Each row is followed by its class.
[ 10   6  25 -16  13   7 -12  12 -17  -3   0   9  -3  -5   4   5   5  11
  -5 -20   9   8  -2  -4   7  -6  -9   3   3  -1 -10  -8 -10   2  -6   5
  15  -3  -6  -1  12 -22  -3  -1   1   1  20 -11]
MQ
[ 11  17 -10   7   7   2  -3   8  -3 -49  -4   0  19   4   7   1  23  -5
  -1  13  27  -9  34  -3   7 -18 -17 -19  20   8  -6  -2  12  21   1 -15
  -5 -20 -10   3  23  -5  11 -12 -33   7  10   3]
MQ
[  0 -17  35 -14  11   6   4  21 -23  16  10  23  -9 -13   2   2 -12  -9
  34  -5  -1  23 -17   7  29 -10   0  19   6  -2  29  21  -3   4   3   4
   1  -5 -22   2  14  -5 -49  25   7 -11  39 -22]
MR
[  6 -16   7 -10  16  -4  -4   6   8 -21  -2  23 -13  -4  -2  10   6   3
   3 -11   6   2  -5   0  15 -15  -3  10   3  -3   7   8   2  10  -6  19
   4   1 -14  -7  17  -8 -11  -1 -21  -1   7  -2]
Ct
[ 25   7   6  -1   1   5  -5  -5   9 -30  -5  -8  17   2   2  -8  12  -8
 -15 -19  23 -15  27  -1   6   0 -13 -17  15   7  -8  -8  22  21   7  -3
   9   1   0  10   4  -4   6  -5 -13  20   4  -6]
MQ
[  8   1  -2  -1  12  -3   0  19 -23 -16   3  25 -19  -3   3  13  15  -1
  21  11   1   7   0   1   6 -13 -13  -1   8  -3  16  11   0  16   0   1
 -11 -18 -14  -8  18  -5 -12   0 -23  -8   4  -5]
Lt
[  0  -6  15   7   7   3   7   2  -1 -29  -2   0   7   4   3 -14  10 -11
   0  -8   9 -18  15   2  21  -1  -9  -9  30   0  13   5  18  23   9 -27
 -12  -3 -14  32   2   3 -26   8 -20   0  16 -19]
MQ
[  4   0   1  10  -1   6  18  14  -3 -16   0 -14  18   0   0 -14   7 -13
  20   3   6  -2  19   2  11   7   7 -16  24   4  18 -10  22  17   3 -12
 -28 -13 -14   4  13   6 -20  12 -23  -2  16   8]
PH
[  2  -7  -9  18  -9   5  22  -7  -1 -27   7 -18  11  -1  -1  -6  -8 -24
  28  14  -1 -12  20   5  21   6  -4 -13  24   8  32 -17  23  19   4  -4
 -36 -15 -28   6   2  11 -33  16 -28 -17  13  -4]
Gr
[  5   3   0  -3  24 -13  -4   9 -11 -20  -1  20 -20   0  -2  16  15  -1
  11   4   2  -2   4   8  16 -19  -9  -6   9  -9  11  13  -2  17   1   3
   5 -10  -9  -4  21 -12  -8  -7 -32  -7   6   8]
Lt
[  4   8   8   6   8   2   3   6  -8 -26   1  -3  14   1   5  -7  18  -9
  -3 -11  15 -10  16   1   8   7 -14 -17  15  11   1  -6  11  29   2 -10
  -7  -6 -10   6  20  -3  -7   1 -20  -1  11  -4]
MQ
[ 20  20 -12  10   6  -1  -6  -4  -4 -55  -7  -1  25   6   0  -1  31  -5
   1 -17  30 -15  32 -21   3  -5 -25 -27  24   6  -8  -3  16  15   2 -15
 -10 -27  -6   6  18  -3  27  -9 -36   3   6   0]
MQ
[  0   1   6   7  -5   8   5   4  -6 -23  23 -13  22   1  -1 -17  13 -14
  -7 -27  12  -1  22  -3   8   4  -8 -16  16  10  -3   0  22  11   4 -14
  -6  -2  -1  22   6  -1 -10  13 -10   7  18  -6]
MQ
[-10  -2 -35   6   1 -16  -6 -13   4  13  -6  17 -20   0  -4  14   9  10
   9  26 -12   2 -13   3  -9 -11   8   6 -10  -2   8 -11 -11 -10 -12  19
   4  -5   2 -13  -5   7  16  -5  -8 -10 -26  21]
Lt
[ -8  12 -34  16   2  -6  12  -1   4 -34  -3  -7   4   2   1   6  27  -5
   9  21  20 -14  17   2   2 -11 -12 -23  16  -1  10  -6  14  18   5  -8
 -20 -23  -8   0   9  16   4   0 -38  -1  -5   9]
MQ
[  4 -14  29  -5   1  18  12  13 -24  -7   8   7   7  -4  -2 -19  -2 -21
  24  -9   1   8   2   8  25   5  -9   8  21  14  29   7   9  13   2  -5
 -25  -8 -25   9   1  -8 -46  18 -13 -20  47 -18]
MR
[ 13  14 -15   3   6 -11   0   0  -9 -28  -3  13   1   6   0   5  21  -7
   5   5  20  -4  19   0  21  -3 -17 -14  21  -1  11   1   6  18 -31  -6
 -10 -15  -9  -5  17  -4  -3  -1 -34   2   3   7]
MQ
[-11   2 -72  46 -23 -10  52 -32  19 -67   2 -29  34   0  -5  -4  21 -28
  27  50  -2 -42  46   3  24   4  -8 -43  24  13  41 -33  54  33   4 -20
 -68 -25 -16  11 -16  28 -16   5 -66 -19 -30  16]
Gr
[  8  -3  -4   0  15 -10  -3   9 -11 -27  -1  24  -7   4  -1  10  13  -8
  16  10  24  -3   9  -2  14 -22 -11  -9  18  -1  22   1   1  19  -2  -2
  -7 -22 -14  -5  24  -5 -12  -4 -45 -15   4   1]
Lt
[  8  -5  57 -13   2  21 -14  25 -22  24  14   1   7  -7   6 -12  -9  -9
   0 -41  11  25  -7   9  -7  11 -14  12   0   8  -6  19  -7   8   6   0
   7   8  -9   6  21 -15 -28   2  28   1  49 -31]
Gr
[ 21  -3   9  -3   7  12   6  11 -16 -45   2   7  21  -1   4  -3  21 -15
  10 -12  23  -3  27   0  28  -4 -21 -15  36   1  13   3  18  21   4 -13
 -13  -5 -22   6  23 -12 -17  10 -34   6  24 -13]
MQ
[ 14  -2 -14   3  13 -14   2   5 -11 -37   0  30 -15  -2  -1  14  19  -1
  32  18  18  -7   6  -5  30 -29 -11 -10  16  -5  40   0  10  22  -6  -2
 -15 -26 -32  -6  22  -5 -31   0 -51 -15  14   1]
Ct
[ -4   4 -22   2   5 -10   8  -3  27 -20  -4   8  -9   3  -6  10  17  -3
  12  19   0 -14   4  -6   2 -15   0   5   4   4  14  -7   7  11   0   2
  -2 -14 -10 -11  12  -5   1   1 -23  -5 -13  10]
Ct
[  7  -9  17   3   5   1  15   7 -10 -19   6  10   4  -2   0  -5   1 -18
  20   4   2   2   9   0  31  -4  -2   2  21  11  29   1  16  17   1  -6
 -15 -12 -24  10  14  -8 -48  15 -26  -2  25 -14]
MR
[ -2  -9  -7  16  -1   3  28   3  -7 -19   4  -1   6  -2  -2  -2   2 -37
  35  16   4  -3   9   7  26   3   1  -3  16  -4  27  -8  18  17  -4 -11
 -31 -13 -23   6  14   8 -39  15 -27 -18  14  -4]
MR
[ -1 -16   1  15  -7   5  27  -6  -7 -24   3   1  10  -4   1  -7  -4 -21
  26   7   1   0   6   0  25   0   3  -5  21   9  34  -5  24  11   4 -18
 -24 -10 -22   8   6   8 -36  15 -29 -12  28 -13]
MR
[  5   7 -34   3   3 -17   6  -3  -7 -30  -1  17 -11  -1   1  21  24   1
  29  24   8  -5   1   6   7 -20 -15 -11  18  -1  32  -5   3  23  -8  -4
  -4 -34 -21  -5  25   4  -9  -5 -54 -13 -12  15]
Ct
[ -3  -5   4  11 -13  13  16  -3   7 -18   0 -20  29   9   4 -18  -7 -15
   0   0   4  -7  19   0  25  10 -23  -8  13  12  13 -10  25   7   8 -11
 -18   9  -9  10 -12   9 -26  11   0   1  13  -9]
PH
[ -3 -11  33   1  -6   4   1  12  -8   2   6   9  -2  -8   2  -3  -8  -9
  21 -10  -1  12  -7   3  17  -3   1  16   6   1  11  11   4   7  -4   3
  -2   3 -21   7  14  -3 -41  15   3  -7  31 -20]
MR
[  3  -1 -21  -3  14 -16   1  -7   7 -14   0  22 -14  -3  -4  15 -27  -2
   6  20   4  -5   1  -3   8 -15   0  19   4  -8   6  -7   0   5  -7   1
   4   3 -11   1   9   7 -11  -6 -26   1 -19   9]
Ct
[  5  -7  16  -2   5   0   6  17 -28 -20   9   7  -2  -5   8  -4   3 -27
  29  -3  12  14   8   8  39  -6 -13   0  21   6  27   7   8  24   0  -7
 -20 -21 -31   5  28  -5 -47  12 -23   1  41 -25]
Gr
[ -7 -18  -4   9 -12   3  18   1 -11   3  19  -7   3  -1  -1   4  -2 -17
  28  11  -8   7  -8  19   9   4  -1  -4  30   7  29  -8   8  11  -2   3
 -30 -13 -10   7   9  12 -24  13  -2 -19  15  -3]
Gr
[  3  -3  21  -2   5   8  -5  24 -26  -8 -13  18  -4   0  -1  -1   7 -11
  11 -20  14  11   1   7   5   0 -19   0  23   7  12  17  -1  15   1  -3
 -11 -18 -18   0  31 -10 -20  10  -9  -9  35 -13]
Gr
[ 12   6 -28   8   6 -13  10  -2   5 -44  -7   2   1   3  -4   7  20  -9
  18  18  23 -20  23 -10  23 -17 -17 -15  17  12  17  -8  21  22   1  -9
 -18 -19  -9   3   8   5  -4   0 -42  -4  -6   9]
Ct
[  9  -1  20   6  -4  14  18   6  -4 -56   6 -17  47   4   4 -15   5 -29
  14  -9  16 -12  41   0  40  -1 -12 -11  40  15  26  -5  37  33   7 -26
 -32  -6 -28  17   8  -3 -42  15 -32  10  39 -26]
Gr
[ -6 -15  -4  21  -5   5  36 -27  14 -54  -2 -15  33   5  -2 -16  -3 -26
  17  18   4 -23  36  -9  38   1   9 -16  27  14  44 -24  44  27   5 -14
 -44   9 -19  20  -8  16 -60  15 -31  -5   2 -12]
Gr
[ -5 -11  -3  -2 -28  -6   3  -6   9  28   4  -3 -11  -4  -1   2 -16   4
   4   8 -24  15 -24   2  -9  19  11  11 -12  -6   3  -2 -10 -17  -8   5
   3   3  15  -5  -8   9  -1  -2  22 -14  -7   9]
MR
[ -7 -10  -4  15 -16   6  26  -3 -12 -17  10 -16  13   3   0  -9   0 -33
  26   5  -8  -3  16   5  27  19  -1 -13  16   8  40 -12  23  19   2 -10
 -34 -18 -25   9   3   9 -47  22 -18 -21  22   6]
PH
[  3  -2  10   5  -8   6   9  -3   7 -17   3 -16  28   6   4 -16  -2 -12
  -5 -15   2  -5  12   0  12   8   1  -8   9  15   6  -4  18   4  10 -11
 -16   5 -21   2  -7   2 -15   6   2  15  14 -12]
MQ
[-13  -8 -23  28 -12  12  35 -12   0 -29   7 -29  28   0   2 -13   4 -27
  19  12 -11 -17  27   9  20  24  -2 -22  14  14  25 -23  31  11   3 -16
 -56 -15 -10   5  -2  16 -29  15 -24  -1   3   0]
Gr
[ -3  -9  37  -1  -8  22   7  11 -11   9   2 -16  18 -11   7 -23 -12 -18
   0 -28   0   4  10   0  15  11  -2  -2   6  11   9   7  14   5   5  -8
  -3  10   0  21   2  -5 -27  18  19   3  41 -27]
Gr

Each row is followed by its class. Each block has new classes.
[ -5  -5 -20   7   9 -23 -14  -3  -9 -31   2 -24  -4 -31   0   9 -17 -10
   1   6  -2  18  56   9   3 -12  23   3   9   3   7 -13  -4 -41   8  -1
  -7  19  29  -6 -11   8   5 -27  21  16  -9  -5]
(86)
[-25  20   2 -10   1 -45  -8  -2 -11 -66  -8 -40 -32 -44  -5  -8 -32 -19
  21   6 -11  19  37  47  -2 -24  47  -9  33  33  23 -19  32 -36  15  52
 -11  -9  55 -16 -19   8  -3 -27  -5  -6 -18   6]
(86)
[-13   6  -5 -12   5 -15   9   2  -8 -31 -10  -3 -21  -5  -8   2 -18  -4
  -3  12  -3  10  50   8  -4 -18  21  -8  13   1   8   2  21 -37   9  44
 -12  15  11  20 -18  10  14 -18   7  13  -7 -15]
(86)
[  4  11  -9  26  18 -31   8  -2 -26 -40   2 -18 -17 -24 -15  28  23  -4
 -14   6   4  24  29  11 -19  10  11 -43   0  29  35  -5  22 -45  24  12
 -14  11  35  -2 -15 -12  36 -38  38   6   0   1]
(90)
[-19  10   0 -51  10  14   5   1  -4 -32  15 -23 -31 -18 -15   1   8 -17
   1  12   1  17  22  28 -13 -12  16   7  23   4  28 -25  35 -17  13  -6
  -8 -27  26  16 -13  -6  12 -12 -22   3 -14  19]
(86)
[ 21   0 -26   0   9  -1  14  16 -29 -33   4   8 -22   1 -27  17   2   1
 -12   4   5  18  21   8 -16   4   2 -34   6  25   2   6  13 -43   6  -7
 -14   0  17   8  -7 -13  14 -29  14   7   4 -15]
(90)
[  2  12  -8  16  12 -40 -11  -1 -22 -31 -19 -22 -14 -41   2   0  -6 -10
   0  11  -6   8  38  25  -9 -23  39 -40  12  15   7  -2  12 -33   7  16
 -11  -2  27 -27 -11  -5  12 -28  24 -12 -16  -5]
(86)
[  0  16  -2  16   4 -57   3   2 -34 -47 -17 -12  -7 -34   3  29  12  -9
   8   5   3  15  37  25 -19  11  22 -31  12  20  22  -5  25 -36  21  33
 -21  24  34 -21 -16  -4  26 -33  17  -2  -6  -6]
(104)
